[53,1,-8,325,12,23,-35,-8] : Dipim
[-819,30,-47,-819,-4,85,-119,-15] : Zefiv
[20,-148,-47,-671,-148,91,-148,-148] : modo
[-45,10,-45,-540,24,96,-116,-48] : lefem
[226,29,-21,161,40,65,-49,-23] : rotu
[98,16,-34,-500,47,84,-92,-50] : Dusor
[78,10,-45,-540,21,50,-39,-16] : Vizu
chg lefem: [-45,10,-44,-540,24,96,-116,-48]	2, [-45]
chg Dipim: [53,1,-8,325,12,24,-35,-8]	5, [23]
again Zefiv: 	[-819]
chg lefem: [-45,10,-46,-540,24,96,-116,-48]	2, [-45]
again lefem: 	[-45]
again modo: 	[-148]
chg modo: [20,-147,-47,-671,-148,91,-148,-148]	1, [-148]

[241,241,187,10,241,-21]  Dipim
[220,9,-913,-188,-696,-408]  modo
[338,69,-711,-63,-416,-331]  Zefiv
[-193,-313,-606,-450,-771,-319]  bife
chg bife: [-193,-312,-606,-450,-771,-319]	1, [-313]
again Dipim: 	[241]

[230,260,-36,187]  Vak
[230,230,14,230]  Zefiv
[133,-543,423,101]  Vizu
[453,738,-660,56]  Fura
[-555,99,-2,-108]  lefem
[-181,-693,193,187]  bife
again Zefiv: 	[230]
find: [230,230,14,230]	Zefiv
chg lefem: [-554,99,-2,-108]	0, [-555]
chg Zefiv: [231,230,14,230]	0, [230]
chg Zefiv: [230,230,13,230]	2, [14]
chg Vak: [230,260,-35,187]	2, [-36]

[711,711,711,-232] -> rotu
[94,711,-58,-198] -> lefem
[-100,-100,-100,-100] -> Dipim
again Dipim: 	[-100]
again rotu: 	[711]
find: [711,711,711,-232]	rotu
chg rotu: [711,712,711,-232]	1, [711]
chg Dipim: [-100,-99,-100,-100]	1, [-100]
find: [94,711,-58,-198]	lefem

[55,-825,-383,-224,561,101,-105,-92,-197,616,458,439,364,-680,361,154,763,-254,56,484,463,-52,-59,912,0,-698,-748,44,599,-655,408,-86,-211,-237,56,-633,-582,19,177,334,151,186,133,114,506,56,402,552,140,186,161,287,56,702,135,6,-258,-307,120,-293,-434,-507,129,126]  Dipim
[18,-736,-346,-169,432,129,-149,-143,-270,599,273,375,307,-622,168,-127,499,-437,-33,496,324,-10,-97,758,17,-497,-740,48,441,-481,391,-27,-79,-151,175,-642,-489,-169,48,305,54,55,106,69,299,-201,333,508,77,248,179,250,611,676,123,-50,-191,-319,31,-346,-382,-478,69,84]  Vak
[52,-107,-199,109,-86,63,-469,-108,-250,-131,79,-110,50,-199,-583,-595,-352,-570,-275,-352,-85,-119,-349,-24,-352,-168,49,24,-352,131,4,-52,711,316,130,-683,247,-374,-349,-229,182,-433,437,-153,-273,-129,85,324,-98,2,154,111,-410,339,37,-298,75,-20,39,-467,-237,285,-16,803]  Fura
[-99,-297,42,-139,178,-94,73,-110,7,646,-119,261,86,-233,413,-278,195,-46,-160,178,39,203,206,43,270,183,-461,112,291,-233,301,370,-618,-162,445,-13,-389,-198,113,409,-184,16,-339,-97,214,-122,-15,50,42,295,376,-71,107,197,69,178,124,-291,-268,219,-67,-484,-67,-757]  rotu
chg Vak: [18,-736,-346,-169,432,129,-149,-143,-270,599,273,375,307,-622,168,-127,499,-437,-33,496,324,-10,-97,758,17,-497,-740,48,441,-481,391,-27,-79,-151,175,-643,-489,-169,48,305,54,55,106,69,299,-201,333,508,77,248,179,250,611,676,123,-50,-191,-319,31,-346,-382,-478,69,84]	35, [-642]
find: [52,-107,-199,109,-86,63,-469,-108,-250,-131,79,-110,50,-199,-583,-595,-352,-570,-275,-352,-85,-119,-349,-24,-352,-168,49,24,-352,131,4,-52,711,316,130,-683,247,-374,-349,-229,182,-433,437,-153,-273,-129,85,324,-98,2,154,111,-410,339,37,-298,75,-20,39,-467,-237,285,-16,803]	Fura
chg Vak: [18,-736,-346,-169,432,129,-149,-143,-270,599,273,375,307,-622,168,-127,499,-437,-33,496,324,-10,-97,758,17,-497,-740,48,441,-481,391,-28,-79,-151,175,-642,-489,-169,48,305,54,55,106,69,299,-201,333,508,77,248,179,250,611,676,123,-50,-191,-319,31,-346,-382,-478,69,84]	31, [-27]
find: [-99,-297,42,-139,178,-94,73,-110,7,646,-119,261,86,-233,413,-278,195,-46,-160,178,39,203,206,43,270,183,-461,112,291,-233,301,370,-618,-162,445,-13,-389,-198,113,409,-184,16,-339,-97,214,-122,-15,50,42,295,376,-71,107,197,69,178,124,-291,-268,219,-67,-484,-67,-757]	rotu
find: [18,-736,-346,-169,432,129,-149,-143,-270,599,273,375,307,-622,168,-127,499,-437,-33,496,324,-10,-97,758,17,-497,-740,48,441,-481,391,-27,-79,-151,175,-642,-489,-169,48,305,54,55,106,69,299,-201,333,508,77,248,179,250,611,676,123,-50,-191,-319,31,-346,-382,-478,69,84]	Vak

[5,-14,2,2,10,-7,-2,12,-7,2,-19,80]  bife
[353,-261,86,68,-397,-25,-67,-240,-25,-109,-4,3]  Dipim
[5,-14,2,6,10,-7,-2,12,-7,3,0,2]  Dusor
chg bife: [5,-14,2,1,10,-7,-2,12,-7,2,-19,80]	3, [2]
chg Dipim: [353,-261,86,69,-397,-25,-67,-240,-25,-109,-4,3]	3, [68]
chg bife: [5,-14,2,2,11,-7,-2,12,-7,2,-19,80]	4, [10]
find: [5,-14,2,6,10,-7,-2,12,-7,3,0,2]	Dusor
chg Dipim: [353,-261,86,68,-397,-25,-66,-240,-25,-109,-4,3]	6, [-67]
again Dipim: 	[-25]
chg Dipim: [353,-261,86,68,-397,-25,-67,-240,-25,-108,-4,3]	9, [-109]

[560,-122,307,480,615,480,219] : Vizu
[310,-457,310,310,-422,320,310] : Zefiv
[-418,-245,-335,-469,625,376,-74] : nuge
again Vizu: 	[480]
again Zefiv: 	[310]
find: [560,-122,307,480,615,480,219]	Vizu
chg nuge: [-418,-244,-335,-469,625,376,-74]	1, [-245]
chg nuge: [-418,-245,-336,-469,625,376,-74]	2, [-335]

[26,-10,750,-230,-525,-56] : Fura
[-101,-101,-101,717,-101,-101] : Dusor
[17,367,501,367,367,104] : rotu
chg Fura: [27,-10,750,-230,-525,-56]	0, [26]
again Dusor: 	[-101]
again rotu: 	[367]
find: [17,367,501,367,367,104]	rotu

[287,-519,232,287,287] = Zefiv
[-500,793,-363,252,-177] = gez
[-171,280,-141,95,-141] = Fura
again Fura: 	[-141]
chg Zefiv: [287,-518,232,287,287]	1, [-519]
again Zefiv: 	[287]
find: [-171,280,-141,95,-141]	Fura

[155,-177,477,-240,818,-504,648,91,315,-511,-304,-108,-6,812,371,366,342,21] : Zefiv
[155,-177,477,-240,818,-6,-240,91,-6,-511,-304,-108,-6,812,371,-240,346,21] : Vizu
[155,-177,477,-240,818,-504,648,91,315,-511,-304,-108,-6,812,371,366,346,-92] : lefem
chg Vizu: [155,-177,477,-240,818,-6,-240,91,-5,-511,-304,-108,-6,812,371,-240,346,21]	8, [-6]
find: [155,-177,477,-240,818,-504,648,91,315,-511,-304,-108,-6,812,371,366,342,21]	Zefiv
find: [155,-177,477,-240,818,-504,648,91,315,-511,-304,-108,-6,812,371,366,346,-92]	lefem

[524,164,300,65,367] -> bife
[593,593,35,326,593] -> nuge
[79,79,141,657,79] -> modo
again modo: 	[79]
chg bife: [524,164,299,65,367]	2, [300]
chg nuge: [593,593,34,326,593]	2, [35]
again nuge: 	[593]
chg bife: [523,164,300,65,367]	0, [524]
chg nuge: [592,593,35,326,593]	0, [593]

[473,-365,-17,-15,-75,299,-486,-374,77,-138] : modo
[307,-133,78,23,-118,283,-191,280,-2,393] : bife
[-314,188,-70,-70,17,-235,-70,28,-32,-91] : Fura
[-314,188,-70,-62,17,-235,239,28,-32,198] : Dusor
again Fura: 	[-70]
chg bife: [307,-133,77,23,-118,283,-191,280,-2,393]	2, [78]

[-225,121,-83,-310,424,427,-290] -> gez
[-309,-717,322,278,104,26,262] -> Vak
[-112,532,444,205,444,444,444] -> Vizu
[-279,202,0,52,-413,0,-6] -> modo
[345,235,286,0,0,-217,313] -> Dipim
[118,202,0,118,118,118,0] -> Fura
[-210,-210,-210,-210,-99,-40,543] -> Dusor
[27,-116,-668,-131,222,433,-21] -> rotu
[313,-48,-482,-748,201,-125,-101] -> nuge
again Vizu: 	[444]
again Dusor: 	[-210]
chg Vizu: [-112,532,444,205,443,444,444]	4, [444]
chg Fura: [118,202,0,118,117,118,0]	4, [118]
find: [27,-116,-668,-131,222,433,-21]	rotu

[-472,-382,668,60,-382]  nuge
[-99,-3,253,-664,631]  Fura
[-99,-84,253,-664,631]  Vak
[-157,-59,269,-672,631]  Vizu
[-663,115,668,115,115]  bife
[-395,-565,263,98,186]  rotu
[464,-158,220,276,422]  modo
[-760,-584,432,-137,200]  Dipim
[224,-56,380,-171,496]  Dusor
[543,-3,292,276,332]  Zefiv
[-202,-281,516,197,247]  gez
again nuge: 	[-382]
chg rotu: [-396,-565,263,98,186]	0, [-395]
again bife: 	[115]
chg Vak: [-99,-84,254,-664,631]	2, [253]

[49,-16,71,-270,306,-363,0,-191,-252,181,26,-208,142,-109,9,-79,-18,86,-259,35] = Fura
[72,13,-9,-124,20,-153,13,-23,96,48,21,239,29,-54,24,-13,-4,386,-85,36] = modo
[158,-37,-46,305,197,307,125,198,-121,-88,0,-105,-95,-12,-53,-7,56,181,58,-93] = rotu
[-43,-48,78,78,302,-414,-16,49,-154,78,-44,-415,29,-41,-12,48,96,338,-36,78] = bife
[178,73,85,-141,323,-524,75,-126,-462,89,9,165,71,-132,-1,7,23,-87,183,-85] = Vak
[176,142,-42,-21,-724,707,41,186,-615,-56,54,62,23,-19,-1,93,45,-135,-88,-56] = Dusor
[277,-155,-65,-134,-126,-130,116,-200,-397,71,-140,55,28,-235,-4,-64,-44,-100,-267,46] = lefem
[178,73,85,-141,323,-524,75,-126,-462,89,9,165,71,-132,10,-30,-47,302,-62,108] = Dipim
[-114,50,-12,-320,-339,-69,-64,-158,280,97,95,200,78,88,-27,-28,-75,-137,-62,65] = gez
again bife: 	[78]
again Dusor: 	[-56]
chg bife: [-43,-48,78,78,302,-414,-16,49,-154,78,-45,-415,29,-41,-12,48,96,338,-36,78]	10, [-44]
chg bife: [-43,-48,78,78,302,-414,-16,49,-154,78,-44,-415,29,-41,-12,48,96,338,-35,78]	18, [-36]

[-566,636,712,618,434,-492,-590,-634,331,52,358,-202,-341]  Zefiv
[-62,-444,420,357,613,-144,-313,193,680,-692,-757,-383,-373]  rotu
[97,-602,617,280,101,-211,577,528,-557,-608,-208,-235,674]  Fura
[418,-623,418,-165,-452,418,-96,-321,-589,44,214,-5,-452]  Vizu
[-372,494,-162,-726,-19,-515,211,-206,618,211,211,-412,-79]  gez
[452,594,627,7,-26,158,-637,-63,-314,-744,116,229,-157]  Vak
[261,510,299,431,338,-655,-217,194,494,-289,-275,-514,-336]  lefem
[41,632,-462,-515,182,696,119,-436,31,-307,-158,134,537]  Dipim
chg Fura: [97,-602,616,280,101,-211,577,528,-557,-608,-208,-235,674]	2, [617]
chg Dipim: [41,632,-462,-515,182,696,119,-436,32,-307,-158,134,537]	8, [31]
find: [-372,494,-162,-726,-19,-515,211,-206,618,211,211,-412,-79]	gez
find: [418,-623,418,-165,-452,418,-96,-321,-589,44,214,-5,-452]	Vizu
chg gez: [-372,494,-163,-726,-19,-515,211,-206,618,211,211,-412,-79]	2, [-162]
again gez: 	[211]

[-216,198,-213,358,-116,13,-210,138,-24,-159,-268,96,375,-94,213,-159,-275,75,-98,74,8,-129]  Dipim
[318,82,-137,195,160,125,-283,106,-177,22,-387,152,72,374,133,-118,173,-176,-271,-292,-275,22]  lefem
[222,23,226,-109,172,15,70,-70,126,-253,261,-50,-11,-344,-28,279,662,-44,-17,-180,-56,-58]  Fura
[201,-227,34,233,-28,-267,257,338,-10,189,319,-221,233,-250,327,-135,334,209,50,53,233,167]  bife
[-148,277,259,-150,266,-12,62,225,-52,-338,12,32,-87,-226,-183,59,-119,249,441,311,39,-294]  gez
[25,539,282,148,13,48,-175,-56,25,-546,-78,-83,4,-283,89,9,-183,96,62,-167,204,-161]  rotu
[188,-20,-67,-43,-73,-348,-89,248,-163,-154,49,-368,286,-256,467,89,185,-229,-241,-174,32,-47]  Zefiv
chg Fura: [222,23,225,-109,172,15,70,-70,126,-253,261,-50,-11,-344,-28,279,662,-44,-17,-180,-56,-58]	2, [226]
chg rotu: [25,539,283,148,13,48,-175,-56,25,-546,-78,-83,4,-283,89,9,-183,96,62,-167,204,-161]	2, [282]
again Dipim: 	[-159]
chg Fura: [222,23,226,-109,172,15,70,-70,126,-253,261,-50,-11,-344,-28,279,663,-44,-17,-180,-56,-58]	16, [662]
chg Dipim: [-216,198,-213,358,-116,13,-210,138,-24,-159,-268,96,375,-94,213,-159,-275,76,-98,74,8,-129]	17, [75]
again bife: 	[233]

[163,-102,170,151,-106,-77,-166,23,66,760,-229,-696,-62,-123,7,101,120,157] -> Vizu
[-169,-47,132,-115,-56,62,154,-28,493,9,-236,-438,-270,110,-6,23,-62,46] -> nuge
[181,-175,-152,42,-284,116,154,-4,135,638,-136,-50,47,-336,59,67,-365,165] -> Fura
[-20,-113,-167,-159,-37,-34,-31,56,-30,143,100,-672,120,192,167,-7,143,-146] -> rotu
[115,36,-23,294,-52,78,-9,-10,-175,-270,33,189,-139,232,3,140,-435,-31] -> Vak
[-121,-54,291,-211,-155,110,111,49,181,-244,-94,-296,-155,-155,-59,-169,-389,-3] -> Dipim
[-191,50,-32,-25,75,29,-68,33,-350,135,-271,-24,13,174,69,379,-166,140] -> bife
[-286,-1,106,105,-67,124,-254,-10,239,346,-43,752,247,149,-53,85,264,43] -> modo
[-22,111,74,198,111,10,-2,-24,235,-204,124,-423,-85,176,141,41,-218,-53] -> lefem
[235,-84,-2,-25,31,-31,-79,18,40,-184,-305,-391,-76,18,-13,67,339,-53] -> Zefiv
[180,85,-97,-70,227,32,-120,-24,76,75,-81,-437,113,79,-45,-296,533,-61] -> gez
chg lefem: [-22,111,74,198,111,10,-2,-24,235,-204,124,-423,-85,176,141,41,-217,-53]	16, [-218]
again Dipim: 	[-155]

[38,-171,-69,81,-296,381,-58,-40,-59,-82,470,-80,-134,40,-95,116,-72,-101,-27,59,267,-245,325,27,-105,-62,162,-643,24,-214,-76,96,-223,194,-12,-49,-155,289,199,73,-79,-26,-39,12,23,-115,92,-128,-285,-104] -> bife
[249,92,150,117,83,48,-117,225,52,189,33,242,-108,0,-75,-51,-398,53,-28,28,-213,-141,-152,32,118,33,358,-414,357,-205,0,-150,392,146,16,-75,-212,453,-166,100,35,-171,114,-2,87,315,122,-196,-75,107] -> modo
[210,-161,-41,77,13,-317,-136,86,-21,-126,565,-31,241,-143,156,-300,52,-59,61,39,221,180,193,194,97,102,164,-141,154,-69,-206,-53,-324,-316,-39,-94,-244,171,249,65,-20,-20,69,-207,-116,-95,127,285,474,-26] -> Dipim
[142,-222,220,-157,-126,59,250,-25,-229,-385,275,-198,185,35,4,-269,-141,-150,39,-146,-182,-323,43,-5,76,36,-141,-84,380,20,-97,111,-243,496,27,274,19,-297,96,-14,-153,164,251,-130,-18,-473,-25,29,376,-56] -> Fura
[158,-219,-62,-41,131,62,95,-365,-142,96,-41,148,-104,-55,-7,83,381,-1,-195,-151,-89,-543,-41,-25,-53,-24,10,-161,201,13,-49,97,29,106,39,114,81,559,44,-51,171,131,107,423,93,206,46,-83,8,20] -> lefem
[210,-161,-41,77,13,-317,-136,86,-21,-126,565,-31,241,-143,156,-300,52,-59,61,39,221,180,193,194,97,102,57,-141,154,-69,-206,-53,128,285,-39,-94,-244,171,249,65,-20,-20,69,-207,-43,-95,127,285,474,-26] -> nuge
[-7,-281,115,11,403,126,-155,274,-8,12,113,178,144,-94,-201,66,30,14,-39,64,-113,309,-124,-188,-65,18,-245,125,-232,-261,121,-80,278,-487,-14,95,-126,-48,-432,212,-7,123,17,-343,-53,356,54,-291,-18,-53] -> Vizu
[210,-161,-41,77,13,-317,-136,86,-21,-126,565,-31,241,-143,156,-300,52,-59,61,39,221,180,193,194,97,102,164,-141,154,-69,-206,-53,-324,-316,-39,-94,-244,171,249,65,-20,-20,69,-207,-43,-95,127,285,474,-26] -> gez
[38,-171,-69,81,-296,381,-58,-40,-59,-82,470,-80,-134,40,-95,116,-72,-101,-27,59,267,-245,325,27,-105,-62,162,-643,24,-214,-76,96,-223,194,-12,-49,-155,289,199,73,-79,-26,-39,12,-232,80,-151,-51,-173,-78] -> Zefiv
[110,159,-232,61,-3,-63,-182,-66,71,-167,-98,-254,289,134,53,171,-140,244,44,130,52,4,46,6,-142,-62,-198,322,42,72,-3,-88,274,768,55,-23,-94,-307,10,28,61,-2,-141,357,-50,631,122,85,286,55] -> Vak
find: [158,-219,-62,-41,131,62,95,-365,-142,96,-41,148,-104,-55,-7,83,381,-1,-195,-151,-89,-543,-41,-25,-53,-24,10,-161,201,13,-49,97,29,106,39,114,81,559,44,-51,171,131,107,423,93,206,46,-83,8,20]	lefem
find: [-7,-281,115,11,403,126,-155,274,-8,12,113,178,144,-94,-201,66,30,14,-39,64,-113,309,-124,-188,-65,18,-245,125,-232,-261,121,-80,278,-487,-14,95,-126,-48,-432,212,-7,123,17,-343,-53,356,54,-291,-18,-53]	Vizu
again Dipim: 	[-20]
find: [210,-161,-41,77,13,-317,-136,86,-21,-126,565,-31,241,-143,156,-300,52,-59,61,39,221,180,193,194,97,102,164,-141,154,-69,-206,-53,-324,-316,-39,-94,-244,171,249,65,-20,-20,69,-207,-43,-95,127,285,474,-26]	gez

[-13,-219,-239,-208,-89,-104,140,7,-3,320,-8,-294,37,-182,565,44,94,95,-364,-111,725,205,42,-391,-405,-116] : Fura
[20,-195,124,335,-356,-103,51,387,38,11,-525,-489,124,48,-134,17,186,100,-135,-118,123,122,251,157,-403,-186] : Dipim
[29,23,289,75,-478,14,-156,-121,-187,384,-135,-149,-78,-217,142,15,-53,299,37,-242,-107,190,-144,207,0,305] : Vizu
[3,54,211,717,-623,54,-102,115,-114,0,-158,508,-319,-189,-145,-65,69,-465,-169,-232,31,-146,173,-467,-256,-28] : lefem
[-110,-322,751,-496,622,-64,126,203,-131,58,-483,-348,-167,-145,-49,136,100,49,-14,105,-345,-82,-54,212,27,394] : gez
[-59,-75,132,70,394,66,-70,161,-317,-186,-135,112,-521,60,-200,-292,74,467,-102,70,-730,-258,43,-150,166,-51] : Vak
[-52,88,765,17,-167,-50,-25,874,76,-291,-134,351,234,-113,-389,-259,108,-45,450,-150,-133,144,106,-468,791,197] : modo
[80,41,-140,-116,689,7,-6,305,127,293,-320,-304,171,-120,-150,-96,-96,51,-101,19,-147,67,-40,-56,-305,6] : Zefiv
[-76,41,-140,-116,689,7,-6,305,127,293,-320,-320,171,-120,-150,-96,-127,51,-101,19,-147,67,-40,-56,-305,6] : rotu
again Dipim: 	[124]
again lefem: 	[54]
chg Dipim: [20,-195,124,335,-356,-103,51,387,38,11,-525,-489,124,48,-134,17,186,101,-135,-118,123,122,251,157,-403,-186]	17, [100]
chg rotu: [-76,41,-140,-116,689,7,-6,305,127,293,-320,-320,171,-120,-150,-96,-127,51,-101,18,-147,67,-40,-56,-305,6]	19, [19]
again rotu: 	[-320]
chg lefem: [3,54,211,717,-623,54,-102,115,-114,0,-158,508,-318,-189,-145,-65,69,-465,-169,-232,31,-146,173,-467,-256,-28]	12, [-319]

[38,-25,36,-55,118,-91,-77,181,222,86,10,-65,160,-12,52,89,84,79,-97,35]  Dusor
[33,23,25,92,-77,0,182,249,662,-28,25,-71,26,-76,102,32,-68,448,321,73]  lefem
[94,-4,-7,17,-7,103,-7,49,-371,162,42,-86,-239,45,-7,-7,-213,78,129,39]  rotu
[-12,-34,80,6,14,-100,49,-190,314,-18,61,-13,-65,-34,533,4,-117,251,-47,-56]  nuge
[45,26,-90,66,-175,-67,-34,89,-23,-8,29,83,43,4,-319,-267,335,-98,251,17]  gez
[-112,80,-21,-68,-9,59,0,-61,342,-67,-83,-4,-6,8,111,-28,57,-432,55,33]  bife
[203,13,20,-21,-26,-2,-113,153,449,113,-11,-12,-147,-48,-138,224,-191,140,-1,-78]  Fura
[30,-13,-8,-40,46,-2,22,-100,-19,74,47,-3,171,9,-332,41,108,150,-69,-60]  Vizu
chg rotu: [94,-4,-6,17,-7,103,-7,49,-371,162,42,-86,-239,45,-7,-7,-213,78,129,39]	2, [-7]
chg Vizu: [30,-13,-8,-40,46,-2,22,-100,-18,74,47,-3,171,9,-332,41,108,150,-69,-60]	8, [-19]
chg Dusor: [38,-25,36,-55,118,-91,-77,182,222,86,10,-65,160,-12,52,89,84,79,-97,35]	7, [181]
again rotu: 	[-7]
chg Vizu: [30,-13,-7,-40,46,-2,22,-100,-19,74,47,-3,171,9,-332,41,108,150,-69,-60]	2, [-8]
chg Dusor: [38,-25,36,-55,118,-91,-77,181,222,86,10,-65,161,-12,52,89,84,79,-97,35]	12, [160]
chg Vizu: [30,-13,-8,-40,46,-2,22,-100,-20,74,47,-3,171,9,-332,41,108,150,-69,-60]	8, [-19]

